Here is a tiny trained network, its code and every weight. The questions are about switching its units off for an input and a class, where a switched-off unit gives its printed mean instead of its output.

import numpy as np


def w(rows, s, z=0):
    codes = np.array(rows[::2]) - 128.0
    scale = np.full(codes.shape[1], s)
    scale[-1] = z or s
    return codes * scale


def f(y):
    return np.maximum(y, 0)


def log_softmax(a):
    a = a - a.max(-1, keepdims=True)
    return a - np.log(np.exp(a).sum(-1, keepdims=True))


def net(x, mask):
    res = np.array(x, float).reshape(1, 5) / 4 @ E
    y = f(res @ A[0][:, :-1].T + A[0][:, -1])
    res = res + np.where(mask, y, B[0][:, -1]) @ B[0][:, :-1]
    return log_softmax(res[-1] @ U[:, :-1].T + U[:, -1])


A, B = {}, {}
E = w([
[127,128,127],'x0',
[112,124,132],'x1',
[102,2,41],'x2',
[198,151,110],'x3',
[167,46,242],'x4',
],0.0095)
A[0] = w([
[96,122,138,111],'N0',
[140,66,73,170],'N1',
[133,97,82,142],'N2',
[113,245,202,134],'N3',
[163,156,151,80],'N4',
[106,159,97,102],'N5',
[100,128,120,106],'N6',
[85,124,112,81],'N7',
[168,42,51,198],'N8',
[138,97,101,211],'N9',
[106,51,136,29],'N10',
[161,71,220,30],'N11',
[170,139,133,89],'N12',
[148,181,134,86],'N13',
[132,73,92,118],'N14',
[64,219,40,57],'N15',
[86,187,76,85],'N16',
[123,200,80,10],'N17',
[103,154,107,59],'N18',
[116,212,175,156],'N19',
[117,212,183,112],'N20',
[165,69,213,75],'N21',
[174,136,127,235],'N22',
],0.013,0.0014)
B[0] = w([
[136,142,143,141],'N0',
[65,108,118,188],'N1',
[91,111,145,165],'N2',
[35,102,69,248],'N3',
[113,111,130,165],'N4',
[169,134,149,163],'N5',
[118,147,131,141],'N6',
[126,131,122,148],'N7',
[50,121,108,212],'N8',
[97,135,118,161],'N9',
[124,158,119,184],'N10',
[223,148,145,223],'N11',
[118,119,139,151],'N12',
[103,104,140,173],'N13',
[86,160,126,176],'N14',
[249,152,167,229],'N15',
[201,130,146,191],'N16',
[147,98,171,189],'N17',
[152,135,136,153],'N18',
[68,89,111,213],'N19',
[69,103,77,214],'N20',
[228,145,126,222],'N21',
[112,120,140,159],'N22',
],0.014,0.012)
U = w([
[58,98,19,255],'0',
[254,132,86,1],'1',
],0.0093,0.00098)

Each question gives the input, the list of numbers given to net, and the class t.
The units are the neurons (one row each of A and B). Each row of codes is followed by its name. A weight is (code - 128) times the scale printed after its matrix; where a second scale follows, it is the last column's (A, B and U).
mask holds one flag per neuron, in row order. A switched-off neuron (its flag False) gives its mean, the last column of its row in B, instead of its output. The means were averaged over made-up inputs and are rounded, as every weight is.
A unit's drop is (log p(t) with every unit on - log p(t) with that unit switched off) / (log p(t) with every unit on - log p(t) with every unit switched off).
The circuit of an input: a set's keep is (log p(t) with only the set's units on - log p(t) with every unit switched off) / (log p(t) with every unit on - log p(t) with every unit switched off). Starting from the 12 units with the biggest drops (on a tie, the unit counted first), units are removed one at a time, each time the one whose removal leaves the highest keep (on an exact tie, the one counted first), for as long as the keep stays at least 0.8.
circuit, biggest first: the units of the circuit, biggest drop first
top k neurons: the k neurons with the biggest drops, biggest first
drop of u: that unit's drop, to one decimal
input [-3,-5,-3,5,3], class 0: circuit, biggest first -> N15
input [-5,-4,6,6,-7], class 1: top 3 neurons -> N15; N3; N16
input [-3,2,3,-7,-4], class 1: top 2 neurons -> N3; N15
input [8,6,4,8,-5], class 1: top 3 neurons -> N15; N3; N20
input [-6,6,-8,-7,8], class 0: top 3 neurons -> N3; N20; N15
input [3,-1,-5,-7,-7], class 1: top 2 neurons -> N15; N16
input [-4,1,-2,6,2], class 0: top 2 neurons -> N15; N16
input [-4,-5,6,-6,8], class 1: drop of N21 -> 0.9
input [-4,8,1,-1,-3], class 1: drop of N3 -> 0.1
input [-5,0,0,1,-1], class 1: drop of N14 -> 0.2
